Here is a tiny trained network, its code and every weight. The questions are about switching its units off for an input and a class, where a switched-off unit gives its printed mean instead of its output.

import numpy as np


def w(rows, s, z=0):
    codes = np.array(rows[::2]) - 128.0
    scale = np.full(codes.shape[1], s)
    scale[-1] = z or s
    return codes * scale


def f(y):
    return np.maximum(y, 0)


def log_softmax(a):
    a = a - a.max(-1, keepdims=True)
    return a - np.log(np.exp(a).sum(-1, keepdims=True))


def net(x, mask):
    res = np.array(x, float).reshape(1, 5) / 4 @ E
    y = f(res @ A[0][:, :-1].T + A[0][:, -1])
    res = res + np.where(mask, y, B[0][:, -1]) @ B[0][:, :-1]
    return log_softmax(res[-1] @ U[:, :-1].T + U[:, -1])


A, B = {}, {}
E = w([
[144,81,45,121,67,133,213],'x0',
[164,116,103,104,203,159,59],'x1',
[61,162,111,145,157,140,124],'x2',
[126,98,113,48,127,249,139],'x3',
[163,93,85,176,255,209,158],'x4',
],0.0099)
A[0] = w([
[81,94,146,155,75,98,130,54],'neuron 0',
[112,190,193,98,133,131,129,253],'neuron 1',
[85,132,103,130,94,194,197,150],'neuron 2',
[113,125,198,184,115,95,103,220],'neuron 3',
[158,131,77,166,136,120,163,156],'neuron 4',
[56,132,77,101,149,104,219,229],'neuron 5',
[125,104,76,107,148,126,218,247],'neuron 6',
[186,110,84,71,149,247,132,89],'neuron 7',
],0.011,0.0026)
B[0] = w([
[110,204,160,174,129,114,117,182],'neuron 0',
[116,4,153,121,172,87,2,194],'neuron 1',
[111,100,200,27,61,109,114,205],'neuron 2',
[200,164,136,202,116,62,72,202],'neuron 3',
[103,117,115,201,115,217,173,175],'neuron 4',
[69,159,66,249,26,114,134,205],'neuron 5',
[94,136,151,194,46,149,215,212],'neuron 6',
[98,83,148,86,152,116,167,255],'neuron 7',
],0.0076,0.012)
U = w([
[189,118,69,223,153,201,198,157],'0',
[123,116,196,27,150,126,196,152],'1',
[82,128,115,19,181,202,33,251],'2',
[2,181,153,104,74,137,162,15],'3',
[110,218,214,167,171,12,79,177],'4',
],0.0085,0.0017)

Each question gives the input, the list of numbers given to net, and the class t.
The units are the neurons (one row each of A and B). Each row of codes is followed by its name. A weight is (code - 128) times the scale printed after its matrix; where a second scale follows, it is the last column's (A, B and U).
mask holds one flag per neuron, in row order. A switched-off neuron (its flag False) gives its mean, the last column of its row in B, instead of its output. The means were averaged over made-up inputs and are rounded, as every weight is.
A unit's drop is (log p(t) with every unit on - log p(t) with that unit switched off) / (log p(t) with every unit on - log p(t) with every unit switched off).
The circuit of an input: a set's keep is (log p(t) with only the set's units on - log p(t) with every unit switched off) / (log p(t) with every unit on - log p(t) with every unit switched off). Starting from all 8 units, units are removed one at a time, each time the one whose removal leaves the highest keep (on an exact tie, the one counted first), for as long as the keep stays at least 0.8.
units of the circuit, in order: the units of the circuit, biggest drop first
k most important neurons: the k neurons with the biggest drops, biggest first
drop of u: that unit's drop, to one decimal
input [7,-4,3,-1,5], class 3: units of the circuit, in order -> neuron 2
input [-1,3,-6,-6,4], class 0: 4 most important neurons -> neuron 2; neuron 4; neuron 1; neuron 0
input [1,5,-1,2,-4], class 2: units of the circuit, in order -> neuron 6; neuron 5
input [6,-6,-3,5,3], class 3: units of the circuit, in order -> neuron 2; neuron 5
input [-1,-3,-2,2,4], class 1: units of the circuit, in order -> neuron 5; neuron 3
input [-8,-4,7,5,-1], class 2: units of the circuit, in order -> neuron 1; neuron 5
input [2,-8,-7,-3,-2], class 4: units of the circuit, in order -> neuron 3; neuron 0
input [2,4,-7,3,4], class 1: 2 most important neurons -> neuron 7; neuron 5
input [-6,-6,7,6,0], class 2: units of the circuit, in order -> neuron 1; neuron 6
input [-2,7,5,-5,5], class 0: units of the circuit, in order -> neuron 2; neuron 1
input [-1,-1,2,4,-1], class 2: units of the circuit, in order -> neuron 6; neuron 5; neuron 0
input [0,4,-4,7,1], class 1: 2 most important neurons -> neuron 7; neuron 1
input [6,4,5,2,3], class 3: 2 most important neurons -> neuron 2; neuron 7
input [3,6,-2,6,6], class 1: units of the circuit, in order -> neuron 7
input [5,-2,3,6,8], class 3: 2 most important neurons -> neuron 2; neuron 5
input [1,6,0,4,3], class 1: 3 most important neurons -> neuron 7; neuron 1; neuron 5
input [-4,-6,-8,5,5], class 1: 2 most important neurons -> neuron 5; neuron 7
input [6,6,-1,7,0], class 1: drop of neuron 7 -> 0.4
input [-5,-5,-5,7,6], class 1: drop of neuron 7 -> 0.2
input [-5,-3,0,3,7], class 1: drop of neuron 6 -> -0.1
input [-3,-8,7,6,-8], class 4: most important neuron -> neuron 1
